Below are the code and all the weights of a small trained network. Each question names an input and a class and asks about switching units off, where a switched-off unit gives its printed mean instead of its output.

import numpy as np


def w(rows, s, z=0):
    codes = np.array(rows[::2]) - 128.0
    scale = np.full(codes.shape[1], s)
    scale[-1] = z or s
    return codes * scale


def f(y):
    return np.maximum(y, 0)


def log_softmax(a):
    a = a - a.max(-1, keepdims=True)
    return a - np.log(np.exp(a).sum(-1, keepdims=True))


def net(x, mask):
    res = np.array(x, float).reshape(1, 4) / 4 @ E
    y = f(res @ A[0][:, :-1].T + A[0][:, -1])
    res = res + np.where(mask, y, B[0][:, -1]) @ B[0][:, :-1]
    return log_softmax(res[-1] @ U[:, :-1].T + U[:, -1])


A, B = {}, {}
E = w([
[128,128,128,128,128,128],'x0',
[128,7,144,127,128,126],'x1',
[129,129,120,112,156,23],'x2',
[23,128,131,140,133,127],'x3',
],0.014)
A[0] = w([
[128,106,131,128,128,128,135],'n0',
[129,128,122,108,167,21,144],'n1',
[128,128,128,130,126,137,139],'n2',
[128,244,114,129,128,130,253],'n3',
[129,128,125,117,147,70,139],'n4',
[125,130,128,128,128,128,127],'n5',
[128,4,145,127,128,126,149],'n6',
[128,128,130,137,112,179,181],'n7',
[128,34,144,127,128,127,151],'n8',
[46,128,130,135,131,127,133],'n9',
[251,128,125,119,124,129,244],'n10',
[128,128,127,124,133,105,134],'n11',
[128,131,127,127,129,125,130],'n12',
[128,127,131,138,110,189,192],'n13',
[128,127,131,139,106,192,195],'n14',
[128,128,127,126,130,118,132],'n15',
[128,129,126,124,134,107,136],'n16',
[128,207,118,129,128,129,214],'n17',
[128,140,125,128,129,128,142],'n18',
[128,125,129,129,127,130,130],'n19',
[129,123,129,127,129,125,131],'n20',
[15,128,131,139,132,127,135],'n21',
[128,131,127,127,129,125,130],'n22',
[128,122,129,128,128,128,131],'n23',
[128,209,117,129,128,129,215],'n24',
[126,127,128,129,127,131,130],'n25',
[23,128,131,137,132,127,135],'n26',
[128,131,128,128,127,131,132],'n27',
[174,128,127,124,126,129,171],'n28',
[196,128,126,122,126,129,192],'n29',
[127,131,128,129,127,133,133],'n30',
[70,129,130,135,130,128,134],'n31',
[129,131,128,129,127,132,132],'n32',
[128,132,127,129,127,131,132],'n33',
[161,128,127,125,127,128,159],'n34',
[84,128,129,132,130,128,131],'n35',
[88,128,129,132,130,128,131],'n36',
[127,127,134,146,92,223,229],'n37',
[128,122,129,128,128,128,132],'n38',
[70,128,129,133,130,128,132],'n39',
[128,153,124,128,128,128,156],'n40',
[129,126,128,126,131,119,136],'n41',
[128,126,129,129,126,132,132],'n42',
[166,128,127,124,127,128,166],'n43',
],0.018,0.0072)
B[0] = w([
[130,105,128,128,128,128,150],'n0',
[130,127,62,126,132,38,211],'n1',
[127,129,134,127,127,136,138],'n2',
[126,251,126,128,128,128,245],'n3',
[129,127,82,127,131,66,173],'n4',
[127,129,128,129,129,128,130],'n5',
[130,22,128,128,128,126,250],'n6',
[127,127,183,129,125,180,184],'n7',
[130,48,127,127,127,125,222],'n8',
[106,127,129,151,167,127,189],'n9',
[183,127,125,76,68,128,254],'n10',
[129,129,115,128,129,106,146],'n11',
[129,132,126,128,128,125,131],'n12',
[127,127,168,129,126,175,195],'n13',
[127,127,184,129,125,192,199],'n14',
[129,129,123,128,128,120,136],'n15',
[130,130,119,128,129,114,145],'n16',
[126,219,126,128,128,128,208],'n17',
[129,140,127,129,128,127,140],'n18',
[129,125,130,129,128,130,132],'n19',
[128,123,126,126,127,125,134],'n20',
[84,127,129,171,188,127,212],'n21',
[129,132,125,128,128,125,131],'n22',
[129,123,128,128,128,128,134],'n23',
[127,210,127,128,128,128,210],'n24',
[127,127,130,129,129,130,131],'n25',
[102,127,129,154,169,127,206],'n26',
[128,131,130,127,127,131,132],'n27',
[148,127,126,110,105,128,175],'n28',
[162,127,126,95,80,128,198],'n29',
[127,131,131,128,128,131,134],'n30',
[107,127,128,148,158,127,172],'n31',
[127,132,131,126,127,132,133],'n32',
[127,133,130,127,127,130,133],'n33',
[145,127,127,113,108,128,162],'n34',
[116,127,129,140,150,127,161],'n35',
[115,127,129,142,152,127,158],'n36',
[127,127,225,129,124,233,234],'n37',
[128,121,127,127,127,126,135],'n38',
[112,127,129,144,154,127,171],'n39',
[127,157,128,127,127,128,153],'n40',
[128,124,121,126,127,121,137],'n41',
[129,125,132,129,128,132,133],'n42',
[140,127,127,117,116,127,167],'n43',
],0.017,0.019)
U = w([
[209,231,200,35,29,236,255],'0',
[30,227,202,222,208,233,46],'1',
[213,230,30,39,35,11,179],'2',
[35,225,25,222,216,22,36],'3',
[220,6,204,48,31,230,243],'4',
[40,7,200,222,209,230,27],'5',
[214,4,31,47,37,13,150],'6',
[35,10,32,212,212,19,79],'7',
],0.0031,0.0005)

Each question gives the input, the list of numbers given to net, and the class t.
The units are the neurons (one row each of A and B). Each row of codes is followed by its name. A weight is (code - 128) times the scale printed after its matrix; where a second scale follows, it is the last column's (A, B and U).
mask holds one flag per neuron, in row order. A switched-off neuron (its flag False) gives its mean, the last column of its row in B, instead of its output. The means were averaged over made-up inputs and are rounded, as every weight is.
A unit's drop is (log p(t) with every unit on - log p(t) with that unit switched off) / (log p(t) with every unit on - log p(t) with every unit switched off).
The circuit of an input: a set's keep is (log p(t) with only the set's units on - log p(t) with every unit switched off) / (log p(t) with every unit on - log p(t) with every unit switched off). Starting from the 12 units with the biggest drops (on a tie, the unit counted first), units are removed one at a time, each time the one whose removal leaves the highest keep (on an exact tie, the one counted first), for as long as the keep stays at least 0.8.
circuit, biggest first: the units of the circuit, biggest drop first
most important unit: the unit with the biggest drop
k most important neurons: the k neurons with the biggest drops, biggest first
drop of u: that unit's drop, to one decimal
input [-7,1,-7,2], class 5: most important unit	n3
input [2,2,0,1], class 5: circuit, biggest first	(n10, n3)
input [6,1,2,6], class 7: circuit, biggest first	(n3, n37)
input [-2,0,5,-8], class 2: 2 most important neurons	(n6, n8)
input [1,-6,2,1], class 3: circuit, biggest first	(n10, n37)
input [-4,3,-2,1], class 5: 2 most important neurons	(n10, n29)
input [0,0,2,-3], class 2: 3 most important neurons	(n6, n37, n8)
input [7,0,3,1], class 3: 2 most important neurons	(n10, n6)
input [-8,4,0,-4], class 4: 2 most important neurons	(n1, n4)
input [-1,0,1,-1], class 2: 2 most important neurons	(n37, n6)
input [4,0,1,7], class 3: 2 most important neurons	(n37, n6)
input [8,-5,1,0], class 2: 2 most important neurons	(n37, n21)
input [-5,-7,4,8], class 3: drop of n6	0.0
input [2,7,8,0], class 6: drop of n21	0.1
input [-7,1,-6,-5], class 4: circuit, biggest first	(n3)
input [1,-3,1,-6], class 2: drop of n37	0.4
